Below is a small trained network, with its code and all its weights. Each question gives an input and a class and asks what happens when units are switched off, that is, made to give their printed mean instead of their output.

import numpy as np


def w(rows, s, z=0):
    codes = np.array(rows[::2]) - 128.0
    scale = np.full(codes.shape[1], s)
    scale[-1] = z or s
    return codes * scale


def f(y):
    return y / 2 * (1 + np.tanh(0.7978845608 * (y + 0.044715 * y**3)))


def log_softmax(a):
    a = a - a.max(-1, keepdims=True)
    return a - np.log(np.exp(a).sum(-1, keepdims=True))


def net(x, mask):
    res = np.array(x, float).reshape(1, 5) / 4 @ E
    y = f(res @ A[0][:, :-1].T + A[0][:, -1])
    res = res + np.where(mask, y, B[0][:, -1]) @ B[0][:, :-1]
    return log_softmax(res[-1] @ U[:, :-1].T + U[:, -1])


A, B = {}, {}
E = w([
[254,183,75,67,129,64],'x0',
[158,181,164,91,44,203],'x1',
[195,178,152,190,185,187],'x2',
[176,110,163,35,176,194],'x3',
[90,197,68,141,212,163],'x4',
],0.0095)
A[0] = w([
[168,105,146,118,102,105,229],'n0',
[191,174,117,87,170,123,154],'n1',
[111,123,95,141,103,149,51],'n2',
[126,143,154,143,6,160,196],'n3',
[69,152,140,131,92,114,132],'n4',
[125,120,149,203,154,145,128],'n5',
[151,98,152,89,145,144,49],'n6',
[177,112,188,217,75,150,183],'n7',
[95,101,122,190,175,124,110],'n8',
[143,154,104,156,126,75,91],'n9',
[129,92,180,84,115,211,218],'n10',
[59,197,109,182,146,184,139],'n11',
[86,125,81,87,146,95,164],'n12',
[146,144,136,117,62,129,73],'n13',
[65,102,130,210,151,135,254],'n14',
[139,160,128,192,174,127,144],'n15',
],0.018,0.0044)
B[0] = w([
[220,46,61,52,76,152,192],'n0',
[66,143,100,169,79,137,236],'n1',
[157,117,212,143,100,142,137],'n2',
[52,125,109,103,53,86,237],'n3',
[98,153,184,141,63,172,179],'n4',
[135,179,84,165,74,112,184],'n5',
[123,105,155,112,127,203,158],'n6',
[111,95,170,49,69,74,217],'n7',
[108,97,166,51,147,51,203],'n8',
[202,134,110,106,151,174,180],'n9',
[73,158,95,220,145,247,208],'n10',
[247,130,20,175,162,216,223],'n11',
[34,183,115,165,122,37,198],'n12',
[132,136,172,149,80,62,179],'n13',
[37,125,130,120,37,160,247],'n14',
[201,130,32,135,123,92,199],'n15',
],0.016,0.015)
U = w([
[95,81,126,118,2,92,224],'0',
[101,85,196,103,175,49,43],'1',
[167,89,231,146,156,110,3],'2',
[189,18,160,81,122,111,19],'3',
[179,159,241,137,153,136,42],'4',
[97,95,163,180,120,211,172],'5',
[189,136,87,183,167,145,139],'6',
],0.0099,0.0032)

Each question gives the input, the list of numbers given to net, and the class t.
The units are the neurons (one row each of A and B). Each row of codes is followed by its name. A weight is (code - 128) times the scale printed after its matrix; where a second scale follows, it is the last column's (A, B and U).
mask holds one flag per neuron, in row order. A switched-off neuron (its flag False) gives its mean, the last column of its row in B, instead of its output. The means were averaged over made-up inputs and are rounded, as every weight is.
A unit's drop is (log p(t) with every unit on - log p(t) with that unit switched off) / (log p(t) with every unit on - log p(t) with every unit switched off).
The circuit of an input: a set's keep is (log p(t) with only the set's units on - log p(t) with every unit switched off) / (log p(t) with every unit on - log p(t) with every unit switched off). Starting from the 12 units with the biggest drops (on a tie, the unit counted first), units are removed one at a time, each time the one whose removal leaves the highest keep (on an exact tie, the one counted first), for as long as the keep stays at least 0.8.
circuit, biggest first: the units of the circuit, biggest drop first
k most important neurons: the k neurons with the biggest drops, biggest first
drop of u: that unit's drop, to one decimal
input [-1,3,-3,6,-5], class 5: circuit, biggest first -> [n10]
input [2,-6,2,0,-4], class 3: 2 most important neurons -> [n3 n14]
input [6,-7,1,0,0], class 6: 2 most important neurons -> [n14 n3]
input [2,-6,-4,6,8], class 1: 2 most important neurons -> [n14 n3]
input [-5,1,6,-2,4], class 6: 2 most important neurons -> [n11 n3]
input [-8,8,-3,-3,4], class 5: 2 most important neurons -> [n11 n10]
input [3,-3,4,2,1], class 6: 3 most important neurons -> [n14 n3 n7]
input [6,8,-2,6,3], class 5: 2 most important neurons -> [n10 n7]
input [1,6,4,5,8], class 6: drop of n11 -> 0.1
input [-6,-5,-1,8,-2], class 5: drop of n0 -> 0.0
input [0,1,-2,2,7], class 6: drop of n7 -> 0.0
